In the rows, zero is written as 128.
Each row of numbers stands for one object and depends on some of the facts below. Use the named rows to name the rest.

Known rows:
[137 115 109 124 125 131 150 103 136 125  99 139 157 147 166 120 128 116
 132 135 145 136 122 119 147 125 133 119]: bimo
[112 124 136 133 130 139 123 163 115 173 149 125 100 148  86 130 141 101
 144 110 125 132 143 154 129 130 153 149]: keko
[117 143 139 169 131 129 110 152 114 142 166  94 109  98  55  79 130 162
  93 113  84 134 112 182 156 137 118 126]: drifelem
[109 127 145 121 132 130 104 144 121 156 165 129 105 132 102 125 135  87
 126 118 125 132 165 155 113 134 134 155]: deplos
[141 111 102 126 132 134 152 103 137 118  94 136 157 151 171 139 124 127
 132 145 146 129 119  94 148 124 130 115]: toren
[160 136 137 134 125 144 151 102 134 133 115 165 166  89 162 117 151 160
 118 100 149 118 193 138 167 152 131 120]: zepla
[145 150 145  98 123 147  97 166 131 140 167 118 143  84 151 157 118 115
 103 122 121 123 206 154 113 159 139 178]: tadok
[ 98 123 149 118 129 132 111 158 135 161 157 130  95 167 106 148 127  64
 147 118 130 125 154 155 109 116 145 150]: stelor
[111 123 153 101 119 141 106 151 138 159 150 119  97 142 149 131 132  78
 131 142 111 118 167 155 116 138 135 165]: vozun
[ 96 121 150  99 136 137 105 157 115 161 152 129 101 141 139 144 134  72
 137 132 117 140 183 156 104 123 133 160]: rinon
[170 143 114 119 126 142 147 106 128 103 112 158 145 140 135 155 142 148
  90 121 184 112  97  65 117 150  80  97]: fufik
[159 142  88  91 120 122 127 135 127  86  87 103 179 108 214 179  82 158
 155 152 138 150 102  74  76 130 118 148]: grafik
[125 112  97 102 123 135 146  89 128  98 117 128 146 140 197 121 110  99
 107 179 132 138 106  96 137 129 131 127]: trotu
[146 145 142 135 118 146 116 152 125 141 170 153 130  96  80 139 146 137
 109  99 136 118 179 138 131 167 143 151]: pobrim
[128 114 109 128 137 142 131 139 115 114 123 115 159 117 118 124 108 180
 170 159  84 139 171 119 141 119 190 128]: destizu
[140 137 115 125 129 134 111 168 126 129 154 114 134 157  84 161 116 100
 115 122 149 137  95 102 108 140 120 150]: nudrotik
[109 134 144 125 128 128 108 150 128 147 178 137 110 134  93 125 132  88
 121 111 134 123 166 165 117 131 144 156]: romo

Some facts about the objects:
δ: refers to; φ: uses; Λ: belongs to class; χ: points at
bapeklak: φ pasir, fabiklun, brubrubrik; Λ 767
bekil: φ pasir, trapun; Λ 70
bimo: φ skiga, drunovan; Λ 70
bratas: φ fligus; Λ 70
bregaklam: Λ 767
brege: φ dreves; Λ 578
brobol: Λ 578; χ keko, mebu
brodrem: Λ 767
brokes: φ pufoskas, fege, mokun; Λ 578
brosiplek: Λ 767; χ destizu, brodrem
brubrubrik: φ drazis; Λ 70; χ muser
dabefor: δ zetrom, memik; Λ 70; χ brege, guves
dagrok: δ lupur; φ fabiklun; Λ 70; χ sibes, deplos
dekem: δ skugril, tozo; Λ 767
deplos: Λ 70; χ muser
destizu: Λ 767
digo: δ petek, mokun; Λ 578
drazis: φ pasir; Λ 70
dreves: φ votras, drazis, trotu; Λ 70
drifelem: Λ 767
drigris: Λ 767
dristu: φ bimo; Λ 70; χ zodrufle
drolitrok: δ keko, valiklem; φ brubrubrik; Λ 70; χ grobi, brodrem
drolotem: δ leflo, fufik, stasar, zepla; Λ 70; χ mudri
droplin: φ sibes; Λ 70
druflil: φ mokun; Λ 578
drunovan: φ votras, drazis, mokun; Λ 767; χ mebu, drolitrok
fabiklun: Λ 70; χ grobi
fabrum: δ skugre, plebro, stira, tora; φ plugo; Λ 767
fege: φ pasir, klido, tropu; Λ 767
fetofal: δ setrek, petek, drigris; Λ 70
fidral: φ fabiklun, fufik, zostom; Λ 70; χ plila
flavuna: Λ 70
flefloplu: δ kidra, pobrim, kladris; Λ 70; χ plenuk
fligus: δ bregaklam, lunisen; Λ 70
fliskam: δ tisa; Λ 578; χ muser, brodrem
fluvetri: δ groklu; φ nudrotik, dagrok; Λ 70
fufik: φ grafik, pasir; Λ 70; χ brege, brodrem, grigri
gazos: δ poston; Λ 70; χ zodrufle
getifa: δ klido, setrek, plenuk; φ klido; Λ 70
gilos: φ bekil; Λ 70
grafik: δ mune, kidra, valus; φ pasir; Λ 578
grigri: Λ 578; χ keko
grobi: Λ 767; χ brodrem
groflu: φ stasar; Λ 767; χ petek
groklu: φ skugre, pasir, skiga; Λ 70
grotur: δ brobol, zostom, zepla; Λ 70; χ petek, brodrem
gruskam: φ pasir, toren; Λ 70; χ brodrem
guves: Λ 578; χ grobi, grigri
keko: Λ 70
kibrer: δ lide, stusos; Λ 767
kidra: Λ 767
kila: φ bratas, nazas; Λ 70
kiti: φ bekil, fabiklun; Λ 767
klaba: φ plebro; Λ 767; χ guves
kladris: Λ 70; χ vamik
klelosen: δ zepla, dreves; Λ 70
kleviza: δ grigri; Λ 70; χ stira
klido: φ drazis, mizi; Λ 70; χ brege, dristu
klovedram: Λ 70; χ zodrufle, petek, brubrubrik
klugil: φ skevos, pufoskas, dreves; Λ 767; χ brosiplek, keko
klustustis: Λ 70
leflo: Λ 70; χ zodrufle
letror: φ bimo; Λ 578
libu: δ skugre, guves; φ klustustis; Λ 70
lide: φ pasir, fabiklun, trapun; Λ 70
lunisen: Λ 767
lupur: Λ 70
mebu: φ toren, klugil; Λ 70; χ petek
memik: Λ 767
mizi: δ dristu; φ rozusker; Λ 767
mokun: Λ 70
mosum: δ drifelem, sestor, drunovan; Λ 70
mudri: δ bekil, pleles; Λ 578; χ zodrufle
mune: Λ 578; χ grobi, rinon, brodrem
murar: δ trere, puskuvik; φ tadok; Λ 70
muser: Λ 578; χ grobi
nazas: φ grafik, pasir, drazis; Λ 767; χ mune, reze, zodrufle
nostok: Λ 70; χ deplos, drolitrok
notron: δ druflil, pobrim; Λ 767
nudrotik: Λ 70; χ drolitrok, kladris
pasir: δ tisa; Λ 767
petek: φ mokun; Λ 70; χ brodrem
plebro: Λ 767; χ brodrem
pleles: φ bratas, lupur, grobi; Λ 70; χ grobi, nostok
plenuk: Λ 70; χ brosiplek, vamik
plila: Λ 70
plozibo: δ klugil, valiklem; Λ 578
plugo: φ pasir; Λ 578
plustoples: φ nazas; Λ 70; χ zetrom
pobrim: Λ 70; χ tradrom, keko
poston: Λ 70
pufoskas: Λ 767; χ brodrem, pleles
pulon: φ tiklafun, groflu; Λ 578
puskuvik: Λ 767
raros: Λ 578
resa: φ lupur, druflil; Λ 70; χ stuvutris
reze: δ druflil, brege, zostom; Λ 70; χ vamik
rinon: δ valiklem, plustoples, flavuna; Λ 70
romo: Λ 70; χ deplos
rozusker: φ brubrubrik; Λ 70
sestor: Λ 70
setrek: Λ 578; χ muser, grigri
sibes: φ destizu, kila; Λ 70
skaguklu: Λ 70; χ guves, stira, brodrem
skevos: Λ 70; χ destizu
skiga: δ raros, stira, stilobil; φ pasir; Λ 767; χ keko
skugre: φ grafik, pasir; Λ 767
skugril: Λ 70
sovel: Λ 70; χ tiklafun, guves, muser
stasar: φ pasir, brubrubrik; Λ 70
stelor: δ drigris; Λ 70; χ rinon
stilobil: φ stusos; Λ 578; χ grotur, groklu
stira: φ pasir; Λ 767; χ deplos, tora, vamik
stusos: φ kiti; Λ 70; χ brodrem
stuvutris: Λ 767; χ brege, vamik
tadok: δ brege; Λ 70
tagivan: φ groflu, grigri; Λ 70
tiklafun: φ skevos; Λ 70
tisa: φ pasir; Λ 70; χ brodrem
tora: Λ 70; χ rinon
toren: φ fligus, lide; Λ 70
tozo: φ grafik; Λ 767
tradrom: Λ 70; χ brodrem
trapun: Λ 70
trere: φ kila; Λ 767
tropu: φ stusos; Λ 70
trotu: δ drifelem, rozusker; φ grafik; Λ 70
valiklem: φ skugre; Λ 767
valus: φ kila, pufoskas; Λ 70
vamik: Λ 70; χ brodrem
votras: φ fligus, zetrom, grigri; Λ 767; χ vamik, brodrem
vozun: δ plugo, tiklafun, pleles; Λ 70
vuskur: Λ 70; χ grobi
zepla: φ poston; Λ 70
zeren: δ letror, plebro, sestor; Λ 70
zetrom: φ poston; Λ 767
zikin: φ nazas; Λ 767
zisim: φ fligus, stasar, trapun; Λ 767; χ rinon, stilobil
zodrufle: φ pasir; Λ 70; χ brodrem
zostom: φ rozusker, fabiklun; Λ 70

Rows to name:
No name comes twice in this set of rows, the named rows included.
[156 124 104 133 132 132 143 138 125 132  89 117 146 178 115 143 133 112
 124 118 161 123  57  98 129 136  99 112] -> bekil
[130 144 158  88 114 159  99 146 128 133 171 151 118 110 156 156 130 108
 115 147 122 113 188 127 105 157 151 166] -> flefloplu
[132 115 115 144 119 121 170  81 144 132  92 154 136 179 150 123 145 122
 139 117 162 110  98 110 151 115 124  96] -> plustoples
[137 109  79 114 120 155 139 123 116 106 132 133 180 152 133 156  97 127
 183 164 116 148 155  74 150 137 234 149] -> skevos
[125 111 140  93 124 132 140 108 142 143  93 136 106 192 198 142 140  90
 138 153 148 116 105 109 117 117 104 112] -> getifa
[129  97  66 149 140 129 147 139 145 117 106 103 206 152 138 147  91 110
 190 109 131 161 157 120 168 110 197 145] -> mokun
[104 129 128 147 132 133 110 125  99 151 185 132 100 104  65  86 123  94
  77 125 108 153 127 169 156 145 148 161] -> tora
[119 138 137 101 129 128 124  98 118  95 133 102  90 124 153 100 125 149
  67 206 101 126  55 118 114 129  75 100] -> fabrum
[137 159 174 111 133 145 101 170 139 116 157 112 121  66 165 144 129 175
 103 136  93 112 190 152 102 149  93 146] -> notron
[175 131  92 118 137 145 156 118 130 108  97 138 177 125 164 142 131 158
 112 125 172 126 120  93 142 150 108 115] -> stasar
[165 133  54 133 158 137 100 196 136  60 108  30 215 141 145 191  50 156
 156 158 124 180  79  71 114 119 137 149] -> pasir
[134 112 106 148 125 111 149 120 145 126  95 135 141 191 113 145 135 103
 153 108 170 125  80  97 135 113 127 108] -> klido
[122 106 125 116 123 129 162  75 133 121 105 173 135 162 173 116 151 120
 131 134 150 124 137 100 142 114 134  86] -> mebu
[147 126  78 130 136 135 134 142 122 100 116 112 169 162 129 163 104 110
 131 138 161 149  91  75 116 126 131 137] -> brubrubrik

The same objects again, as new rows of numbers:
Known rows:
[108 143 148 131 107 172 118 108 149  88 122 160  85 118 176  84 152 197
  77 102 157 137 110 213  88 148 105 109 146  98  72 173]: mudri
[ 83 128 157 122 109 112 129 110 165 119 123 121  89  92 135 111 150 176
  78  90 104 128 117 154  68 168 102 124 164 133  79 195]: drifelem
[ 78 130 164 141 106 103 103 120 133 126 140 146 122 107 141 106 127 197
  98 102 153 147 115 170  91 145  95 122 135 104  80 183]: brokes
[ 94 133 133 108 108 128 134 137 144 150 130 160  72 110 140  98 155 170
  63 135 128 148 112 174  78 151 104 127 150 136  79 178]: leflo
[ 86 133 151 125 110 141 132 119 158 118 133 154  59 120 134 104 137 199
  78 116 139 146 115 178  97 162 102 130 142 138  64 198]: brobol
[ 41 120 153 130 105  78  99 143 122 178 127 133 131  98 131 112 144 155
  91 129 145 160 116 150  73 136  97 131 137 126  80 183]: dreves
[116 160 157 113 114  90  92 111 131 117 104 125 111 105 133 109 128 159
 110  99 112 136 112 138  53 165 109 110 150 157 109 190]: fege
[ 57 123 147 127 110  83 112 139 123 176 130 141 113  95 133 114 144 162
  86 121 133 156 114 153  80 143 100 131 138 112  85 180]: valus
[103 143 135 111 130  63 122 156 122 159 158 155 131  90 107 115 125 184
  86 141 134 176 134 165  93 152  99 141 124 115 111 167]: stusos
[101 132 115 124 151  54 133 154  97 143 127 146  81  82 162 117 135 182
  95 122  86 154 132 151 121 177 114 133 104  53 128 154]: zostom
[ 97 146 152 118 105 127 133 111 136 158 126 160 106 115 138 112 135 172
  73  91 127 136  98 189  78 132 106 112 160  69  98 165]: tadok
[ 95 149 153 120 109 125 131 110 127 152 124 155 107 113 141 111 141 173
  72  90 133 139  97 186  75 133 107 112 159  75  97 166]: mosum
[105 157 159 115 111 130 127 111 169 117 130 139 116  95 123 105 146 178
  82  90 133 146 126 184  65 157 105 126 168 118  85 182]: brosiplek
[ 87 147 151 127 113 100 112 123 115 157 125 150 128 107 143 109 139 170
  87 102 138 147 106 181  77 134 109 116 145  68 101 161]: libu
[124 149 169 128 104 119 125 104 136 118 156 168 117 123 122 110 110 222
  78  87 143 134 102 178  84 140  95 112 162 101  90 178]: plozibo
[ 97 138 162 121  98  63  97 141 144 136 149 122 136  93  96 108 139 195
  90 126 134 150 141 148  62 164 100 134 158 140  73 185]: klugil
[139 194 140  94 146 104 109 121  96 112 103 147 103 125 121 107 131 141
  98 143 140 177  90 142  58 153 106 115 128 224 126 193]: tisa

Which object is each row?
No name comes twice in this set of rows, the named rows included.
[ 99 151 159 115 110 127 123 111 176 124 129 135 125  92 121 106 146 182
  80  94 133 145 127 186  67 157 100 123 166 116  81 181] -> pufoskas
[ 99 157 149 112 122 135 140 121 146 141 134 159 119 106 125 107 146 169
  70 111 154 167 108 196  78 137  99 127 151 116  97 172] -> tradrom
[ 58 132 163 129 100  84  87 135 153 144 125 109 137  86 117 103 157 171
 100 125 143 154 140 160  62 159 103 134 146 136  61 191] -> drunovan
[ 67 120 157 142 118 102 111 125 135 118 137 140 100 101 151 108 135 191
  94 113 140 150 118 156  97 158  95 128 126 127  77 195] -> letror
[102 143 163 132 106 142 126  98 150 119 135 166  96 118 148 106 120 203
  84  76 143 128 102 193  90 141 100 112 153  83  87 179] -> digo
[125 167 167 125 116 148 124  98 147 103 142 163 131 121 129 104 129 214
  83  95 167 151 108 217  87 138 100 114 149  92  85 171] -> fliskam
[124 186 143 102 135 109 109 122 111 128 105 151 113 117 126 108 130 145
  97 131 146 174 101 160  68 146 106 118 125 175 122 182] -> gruskam
[ 85 139 158 124 124 146 137 111 170 113 131 152  77 112 131 109 140 199
  78 114 141 155 118 190 101 157  94 129 128 142  68 197] -> mune
[107 179 141  99 129 107 104 129 115 134  92 144  82 126 119 107 132 130
 102 147 140 170  94 137  59 155 108 121 125 227 108 200] -> fufik
[ 98 158 147 112 115 126 137 122 138 146 130 155 104 112 120 110 144 175
  70 116 145 160 109 192  78 142 106 126 153 108  88 171] -> skaguklu
[ 96 164 150 113 118 128 143 126 136 140 137 163 106 108 116 108 139 165
  75 101 164 172 107 190  78 141 107 135 160 108  96 177] -> vamik
[132 188 162 111 118 134  83  91 115  95  85 154  83 146 139 103 101 153
 121 106 149 141  79 141  60 148 105  94 128 210 116 204] -> grafik

The same objects again, as new rows of numbers:
Some objects and their rows:
[104 101 167 136 147 142 149  89  71  82 123 123 119 151 135 155 135 127
  95 109 139  80 136  85 137 130 156 153]: drigris
[153  99 149 108  77 149 135 103  62  92 114 146 112 118 124 148 148  89
 102 119 126  71 123  89 115 148 137 211]: flefloplu
[120  88 171  99 128 149 117  83  74  86 111 146 106 132 137 163 129 120
  94 143 131 138 108  92 134 125 152 181]: groflu
[162  85 141 118  72 159 131  93  63  93 125 133 115  95 135 147 145  81
 105 120 127  82 128  93 113 152 121 199]: grotur
[132 101 143 118 112 145 122  88  63 106 111 124 118 125 137 141 133 117
  93 125 138  74 118  78 127 140 133 179]: dekem
[122  70 181 112 111 167 124  83  90  53 119 165 114 104 139 171 115  93
 120 109 106 148 139  94 114 132 134 159]: brege
[123  92 166 131 126 137 139 101  71  81 130 130 124 132 133 162 151 112
 108  98 122  85 143  98 132 139 140 179]: lupur
[171 105 126  96 192 102 122  97 105  40 122 149  93 135 144 156  97 133
  67 122 104 189 179  84 145 115 112 197]: skugre
[130  66 175 108 127 149 111  85  74  85 122 147 114 122 125 160 146 116
 112 130 117 122 118 110 136 122 151 188]: tropu
[112  80 186 107 136 166 112  91  83  81 117 149 116 129 137 167 122 129
  97 133 128 135 127  88 129 126 143 168]: trere
[125  87 163 135 136 137 143  98  71  86 130 128 122 139 128 155 152 118
 108 102 125  77 141 102 131 134 147 178]: flavuna
[117  49 169 128 145 163 108 102  72 117 150 157 119  93 113 166 141 122
 117 149 108 128 130  84 122 120 146 174]: sibes
[131  91 155 123 121 133 137 101  66  94 130 128 119 130 130 153 155 110
 107 111 120  79 135  97 127 138 142 187]: vamik
[113 106 159 126 126 142 140  88  72  74 120 121 120 139 143 158 131 119
  96 109 137  95 138  81 129 132 138 162]: bregaklam
[133  76 174 107 127 143 124 101  77  98 119 151 109 135 127 167 146 115
 103 130 118 116 116 105 127 129 147 195]: resa
[131  70 174 110 129 149 113  92  75  87 123 144 115 123 128 163 147 117
 108 125 115 114 125 106 130 123 147 190]: tagivan
[129  66 188 115 122 169 121 101  81  76 126 154 117 114 131 173 136 108
 110 122 115 133 137 106 124 130 143 183]: valus

Rows to name:
No name comes twice in this set of rows, the named rows included.
[127 117 165 112 116 146 118  94  68  59 109 141 126 124 125 142 129 124
 108 106 133  69 144  66 133 134 148 178] -> destizu
[116  91 164 103 123 147 129  88  71  93 113 145 109 136 135 164 129 120
  94 138 133 125 112  85 127 128 147 179] -> klaba
[126 100 150 118 132 100 118 107  67  93 140 109 133 122 156 179 159 125
 111  97 110 117 144  87 134 134 126 199] -> tora
[137  56 199 104 116 188 113 110  91  73 126 178 117 110 128 176 124 105
 107 129 110 154 141 108 113 134 133 187] -> dreves
[169  79 130 120 168 111 146  64  84  30 122 145  81 131 115 139 136 109
  90 128 113 148 152 122 153 104 155 192] -> bekil
[161  86 139 105 159 139 122  78  88  58 113 151  92 129 126 141 109 118
  78 142 122 145 143  96 136 118 137 184] -> fege
[109  94 145 123 123 127 132  88  69 100 121 130 117 131 135 156 133 108
 110 107 106  85 127  85 116 138 140 167] -> muser
[154  85 133 106 145 120 129  46  73  36 106 135  86 117 129 136 128 113
  91 144 131 155 122 101 154 102 159 185] -> bapeklak
[110  89 178 121 153 151 132  85  85  63 119 144 111 143 134 163 121 128
  94 125 128 134 141  92 138 121 154 161] -> valiklem
[131 100 170 123  94 144 167 103  72  55 133 144 119 124 136 173 146  88
 105 100 127 109 146  95 123 146 146 186] -> pobrim
[108  97 158 120 123 122 137  92  76  88 120 134 118 134 135 164 135 109
 114  98 110  90 131  89 117 138 141 161] -> grigri

